Moves between elements:
at | $ * ~
tepo | tavu mela node
doli | deve guno mure
bude | mope tube gani
vedo | mure mabi lipu
kebi | lele keto posa
lase | kipa lasu nala
fosi | tido nala lasu
gapu | lafe sola bugu
dido | mabi mure guno
lasu | fosi lase naru
tube | bato bude vuru
gani | bude bato fuse
bugu | gapu nopa tido
gima | kodu fire mego
dafe | nala tido nopa
pefi | palo babu nezo
ridi | lipu posa keto
vuru | tube mope nopi
nala | lase fosi dafe
bato | node gani tube
mure | doli dido vedo
guno | dido doli kodu
mela | fuse tepo lafe
babu | mego pefi neba
nezo | pefi mego fire
posa | kebi ridi rutu
kipa | neba naru lase
naru | lasu kipa palo
kodu | guno deve gima
fuse | gani node mela
duki | keto lele rido
mabi | rutu vedo dido
tido | bugu dafe fosi
palo | naru neba pefi
neba | babu palo kipa
mope | rido vuru bude
mego | gima nezo babu
keto | ridi kebi duki
node | tepo fuse bato
nopi | vuru rido lele
fire | nezo gima deve
rutu | posa lipu mabi
lipu | vedo rutu ridi
nopa | dafe bugu sola
tavu | sola lafe tepo
deve | fire kodu doli
sola | nopa gapu tavu
lele | nopi duki kebi
rido | duki nopi mope
lafe | mela tavu gapu

The rows follow the links: the fewer symbols apart two elements are, the more alike their rows tend to be.

Each row is also shifted at random along 3 hidden directions that mean nothing.

Some elements, each with a row of numbers:
fuse: [ -37  -11   -3  -37   -1   10  -35  -10  -26  -42    6  -10   42  -32    4  -22    7   29   -1  -62   46   21   -8   14   34   -2    4   10   29  -32   -8  -61  -52  -10  -72   27  -12   32]
lipu: [  98    0  -25   54   11   58    2   15  -23   -3  -13   18   32  -21  -25  -22  -52  -15    0   26  -39  -10    2   10  -33   43  -47  -32   16   12   38    8   20   27   49  -10   -3   -7]
lafe: [  52  -18    5  -61    2  -78  -20  -15   -4   16   -3    3  -57   11  -19  -11   43   20  -24  -28   28   18    5   18   31  -29   57    5  -19   -6  -50  -39  -16   -2  -60   -4    6   10]
fire: [-105   43   28   41  -57  -22   43   13   48  -10   20  -86  -35   58   64   27    4  -30    4   61  -26  -13   -5  -36  -20  -17  -28   17   20    0   24   66  -15  -15   56    0   -7   -2]
rido: [-118  -84  -14   10   11    9  -22   23  -48  -14  -32   69   -5  -16  -95 -102  -74   -6  -32   -9  -24  -33   -9   57  -15   10  -17  -51   11  -29   28  -55   -3   32  -21  -41   -2   -5]
tepo: [  16  -53  -42   -1  -19  -75   30   13   -2    7   50   29  -48   81  -38  -65   -6  -28    1   10  -55  -28   37   41  -22  -21   24  -36   31   19    9   18   17    5   -4  -20  -19  -16]
bato: [  33   -2  -25    4   -9   79   -3   -6  -21  -33   46   29  123  -30   18  -54  -25  -25   65  -54  -32  -20   28    1    4   -2   -1   -1   35   -8   34    8   15  -57  -13   15  -52   24]
deve: [ -78   11    8   49  -21   -7   32   26   26    6    0  -45  -26   45   25   12  -15  -30   -2   60  -36  -20    3  -18  -39    7  -24    2   16   16   24   49   13    6   65   -7   -5  -17]
mego: [-141   19   20   13    4  -28   -2    2    7   17  -32  -46  -59    6    7   52   19   22  -48   29   23   31  -17  -13    4   13  -25    7   -1   -6   -8   -6  -20   48   17    1   28   -1]
dafe: [-121  -15  -60   29   17  -20   26   -2  -35   25   20   45  -13   40  -41  -17    4  -11  -11   16  -50   -5   30   50  -23   34  -13  -37   28   39   11   13   21   42   19    9    2  -20]
keto: [  90  -61   -2   25    6  -56    7   35  -17   11  -27   19  -96   48  -83  -61  -43   -4  -56   44  -31  -19   -6   42  -42    6  -17  -53    9   -6   18  -10   14   46   14  -48   16  -35]
nala: [  -6   39  -52   43    0  -22   41   -7  -25    5   30  -26   -6   39   25   41   45    3  -18   18  -22   29   13   27   -5   28  -35    4   59   23   13   22  -22   47   28   41    1   -4]
mope: [  75  -15  -21   10    7   44  -34    2  -46  -39  -19   13   48  -36  -34  -44  -30   16   -6  -28   18    1  -16   29    5   26  -27   -9   36  -25   21  -51  -34   19  -31    9   -5   11]
lase: [ -59    3  -51   28   25  -51   28    2  -22   40   -3   33  -62   38  -37   28   21    8  -41   30  -34   19   21   44  -19   30  -12  -31   13   32   -6   12   20   65   22   -2   29  -31]
mabi: [  45  -43   55  -41   42  -30  -49   13   28   39  -62   43  -68  -35  -53    6  -20    7  -24    1   23  -14  -11  -19    0  -32   44  -10  -92  -13  -41  -28   34   -9  -14  -53   41  -11]
dido: [-178   -5   53  -15   14   66  -41    3   17  -12  -46    2   38  -76    0    3  -34   13    1  -20   43    0  -27  -37    7    0  -14   18  -37  -48  -15  -38  -15  -19  -21    1    7   18]
doli: [ -46   16    6   48  -23   23   21   31    5   -1    8  -24    0   17   14   13  -29  -31    7   46  -36  -25   -2  -21  -40   23  -41  -11   18    7   43   52   12    4   63  -10   -4  -10]
bude: [  83  -15    4  -12  -33  -40  -23    8  -13  -40    2  -48  -27   15    9  -43   -2   32  -33  -28   45   20  -18   31   15  -13  -19    3   55  -46    7  -43  -77   30  -54   25  -16   13]
gapu: [  50   14  -19  -55   49   49  -31  -39  -29   18    1   58   78  -72   -1   24   34   31   31  -68   34   20    9   -7   44    5   43   15  -51   12  -35  -38   16  -22  -41   22   -1   25]

The symbols that take the first to the second take the third to the fourth. What is the fourth?
Answers are names.
[ -48   18    4    3   45    7  -12   -4  -12   38  -59   21  -35  -32  -36   67   20   25  -35   22   11   19   -3  -10    0   35  -13    4  -38   18  -20   -8   14   47   21    1   43   -6]
to [ -31   23   16    3  -13  -47   36    4   45   34   11  -33  -58   56   36   42   35  -12    8   41  -19  -12   11  -31  -19  -24   12    4  -26   33  -13   52   23  -23   50  -14    9  -19]
as [ -15  -24   -3  -11  -15   47   -7   -3   -6  -38   40   17   83  -14   10  -67  -36  -37   55  -41  -11  -28    8   -2    1  -18    5   -3   18  -19   26   -6    0  -58  -18    6  -44   15]
to mope

[ -77    7   57  -27    6   28  -40    7   29  -10  -37  -20    3  -52    8   28  -12   10  -17   -2   53    1  -33  -39   15   -1    0   29  -45  -35  -19  -22  -11  -22   -9  -14   18   17]
to [  68   11   59  -31  -22   37  -31   -1   29  -42  -23  -35   43  -49   44   -6  -14    3   25  -29   48   -8  -20  -44   23  -22    1   35  -21  -41   -3   -8  -25  -47  -17    4  -15   25]
as [ -57    0    9  -57   14  -37   -7  -20   14   20   17   10  -24   -9   14   19   53   11   13  -32   28   15    9  -10   25  -28   52   26  -34   15  -49    1    8  -33  -35    3    3    1]
to lafe

[  81  -12    4   21  -46  -26   -3   19  -11  -51  -14  -68  -27   34   -6  -41  -16    8  -37    8   19    7  -27   31  -10   -2  -38   -2   78  -49   22  -29  -67   28  -19    8  -19    6]
to [ 112  -53    9  -31    8    7  -19    2    4    3   18   60   17   -7  -37  -62  -44  -25   32  -24  -26  -36   24   -2   -6  -34   35  -30  -35   -9   -6   -7   38  -52  -22  -38  -17   -4]
as [ -39   20  -70   45  -22   33   28  -11  -38  -25   52   -4   84   15   31  -15    1  -14   28  -11  -39    4   24   31   -5   27  -26   -3   71   19   35   10   -8    3   11   37  -40   12]
to lafe

[ -59    9    2  -51   13   -7  -19  -30    2   -1   18    6   23  -31   22   22   32   28   28  -49   38   24    6  -10   35  -18   44   30  -25    5  -35  -20  -10  -32  -50   20    0   21]
to [  22    9   64  -25    7  -56  -18    0   35   21  -57  -38  -86   -7   -1   47   17   26  -49   26   37   23  -36  -33   11  -17    7   20  -48  -10  -44  -11  -16   15   -4  -24   43   -7]
as [ -85   18   -4  -10   27   21    8   -1   17   47    6   45    5   -8   -2   40   18  -13   23    9  -17   -8   18  -38   -7   -6   26    3  -63   41  -26   30   64  -25   21  -10   22   -1]
to kebi

[ -14  -82  -23   -6   27  -18  -33   16  -41   -1  -31   62  -31  -13  -99  -81  -51    8  -37  -14  -10   -5   -3   55   -5   -1    5  -53    6  -25    5  -53    3   26  -35  -30    6   -8]
to [-118   21   35   -7   18   35  -28   10    7    1  -49  -22    2  -52    7   45    8   23  -24    9   46   12  -27  -33   10   18  -19   18  -32  -17   -6  -27   -9   12   -2    4   27    8]
as [  46  -54  -12  -36   29  -28  -28   -3  -29   -2  -17   40  -21  -16  -58  -56   -9   27  -28  -28   23    6   -6   39   15   -3   14  -19   -7  -18  -22  -60  -10   13  -56  -18    7    4]
to dido

[ 137  -19   -7  -32    8  -24  -26  -12  -27  -22   -6    7   -2  -23  -14  -25   12   23  -18  -38   35   21  -12   24   27   -6    3   -3   13  -22  -14  -48  -41   11  -52   21    5   11]
to [ -82  -39   -8  -56   25  -25  -34   -7  -21    1   -2   40   -6  -25  -38  -38   -3   29  -13  -57   29    5   -2   30   34  -17   38  -11  -13  -24  -23  -48  -12   -6  -63   -1    4   11]
as [  74  -11   59  -41   20   11  -32   -2   28   -7  -33   -2    3  -45   -4    7  -18   14    5  -10   36   -7  -25  -49   14  -25   24   14  -55  -26  -20  -22    5  -32  -17  -24   16    5]
to dido

[ -32  -43   50  -41    4   19  -35   10   17  -17  -20   33   16  -36  -21  -44  -46   -9   22  -26   15  -30  -11  -23    7  -30   25   -1  -43  -31  -12  -20    9  -57  -34  -42   -7   10]
to [-155   67  -12   38    3   79   -1  -14  -18  -15  -23  -37   55  -52   40   70   20   29   -8    5   20   37  -20  -18   16   40  -50   27   29    2   17  -11  -37   42   16   49    7   14]
as [ -17  -26  -14   49    5   32    9   33  -16   20  -21   42    0   -1  -50  -33  -62  -23   -2   43  -56  -28    5    8  -46   33  -44  -46   -7    3   39   18   28   26   56  -31    3  -23]
to fuse

[-113  -19  -17  -33   19   55  -38  -24  -47  -45   -2   30   91  -62  -14  -36  -15   24   16  -65   37    9   -3   18   32    7   -5    7   19  -34   -1  -64  -42  -14  -70   23  -24   36]
to [ -47    6   18  -53   -6  -70    5  -19   28   26   31  -20  -51   20   32   29   56   12    7  -19   26   14    8  -15   17  -44   57   25  -35   19  -50   14   10  -29  -23    4   14   -8]
as [ 130   45   10   19    2  -30   30    1   45   58    7   -4  -43   37   24   67   31  -20    3   53  -31   -4   14  -39  -18   -2   13    9  -42   58  -20   72   57   -2   60  -12   21  -30]
to lipu

[ -14  -17   48  -34   50   58  -55   -9    5   11  -60   59   30  -87  -35   -4  -30    9    0  -21   34  -19  -19  -40   14   -6   11    9  -78  -22  -17  -34   29  -26  -13  -28   29   12]
to [  67   70  -41   47    5   12   18   -8  -20   12    8  -37    5    5   34   81   60   22  -18   23   12   39   -6    4   11   45  -36   29   35   34    5   19  -22   51   29   44   13    2]
as [  16  -23  -85   28   62   85    4  -17  -71   42   36  132  113  -41  -69  -46  -38  -26   55  -34  -74  -16   55   46  -13   52   10  -51   -1   46   36    5   81  -10    6   -6  -13   -4]
to kebi

[ 122  -27   -3  -62   21  -43  -30  -21  -11    9    2   28  -23   -8  -20    0   30   31  -12  -34   29   32    7   26   31  -16   45   10  -17   -5  -42  -46   -4   -9  -59    4   14    2]
to [  45  -15  -12    1  -52  -43   26    2   -3  -33   57  -29    0   69   25  -54   -5  -27   17   -5  -29  -23   17   23   -6  -37    8  -12   54   -8   16   19  -12  -24  -11    2  -40   -1]
as [-100   37  -39   36   36   37   -3   -9  -30   26  -21   13   26  -19  -10   62   22   15  -12   19   -6   21   -5    0    2   54  -36    3   10   18    6   -4    1   49   23   22   26   -8]
to pefi

[ 114   44  -43   35   15  -18   26  -10  -16   39   -6    1  -33   11   -2   75   53   14  -29   35   -7   38    9   20    2   48  -18    1    1   46  -14   14   13   62   36   22   29  -13]
to [-129   17   31    0   21  -19   -9   -2   15   14  -49  -19  -57   -7   -1   41   15   23  -39   24   26   19  -33  -16    4    3  -11   -1  -23    2  -21  -12  -13   33    4  -13   38   -9]
as [  36  -46  -23   26   17   36  -17   21  -45  -12  -27   49   24  -31  -71  -60  -59   -6  -19    3  -19  -21   -2   36  -13   32  -26  -42   22  -17   26  -45    1   28    4  -20   -1   -1]
to vedo

[  -1   43  -77   56   47   84   11  -27  -65   29   13   55   96  -52  -12   37   16    7   20   -5  -36   24   35   25    5   67  -31  -10   20   50   15    8   29   36   32   35   10    2]
to [  19  -43   15  -31   22   57  -31    4   -7    1    2   70   68  -53  -37  -69  -62  -27   42  -44   -8  -40    9  -16   -4  -22   25  -23  -44  -17    3  -16   37  -62  -20  -28  -19    9]
as [ -48   32   15  -22    4    4    3  -20   27   37   26   -1    4   -6   40   48   36   -2   24   -4    1   -3   14  -38   18  -12   35   23  -45   35  -25   32   29  -36   15    5    7    3]
to ridi

[  31  -59    3  -30   -7  -71  -20    8  -15  -15  -10    0  -66   24  -56  -60  -18   13  -46  -10   16    3   -4   44   -1  -23    6  -25   20  -37  -12  -54  -31   26  -52  -15    6   -6]
to [ -14   15  -59   33  -29  -20   48   -6  -22  -19   50  -32    2   60   32    6   35   -4    3   16  -38    6   29   31  -12    9  -28   -6   75   24   19   28  -19   21   15   35  -19  -10]
as [   1  -38    3   36  -33  -41   17   40    5  -10  -20  -21  -68   49  -48  -59  -52  -17  -46   41  -35  -17   -5   34  -34   -5  -41  -34   34   -9   36    4   -8   35   14  -42    3  -20]
to bato

[ -67  -16  -10    0  -39   38    5   -3  -13  -52   56  -10   90    6   32  -69  -34  -29   46  -41  -15  -18   22    4    2  -26   -8    3   59  -21   41    5  -13  -52  -11   19  -49   21]
to [ -33  -12   46  -26  -27   61  -29    1   19  -56   10  -14   69  -47   28  -44  -39  -26   53  -42   19  -19  -15  -35   14  -32    3   28    0  -43   16   -8  -20  -70  -34    1  -33   31]
as [  14  -21   -2   46   -4  -24   22   35    7   31  -16   11  -62   48  -37  -25  -39  -32  -16   60  -57  -34   -2    8  -45   11  -28  -39  -11   20   28   44   40   35   60  -44   12  -38]
to keto

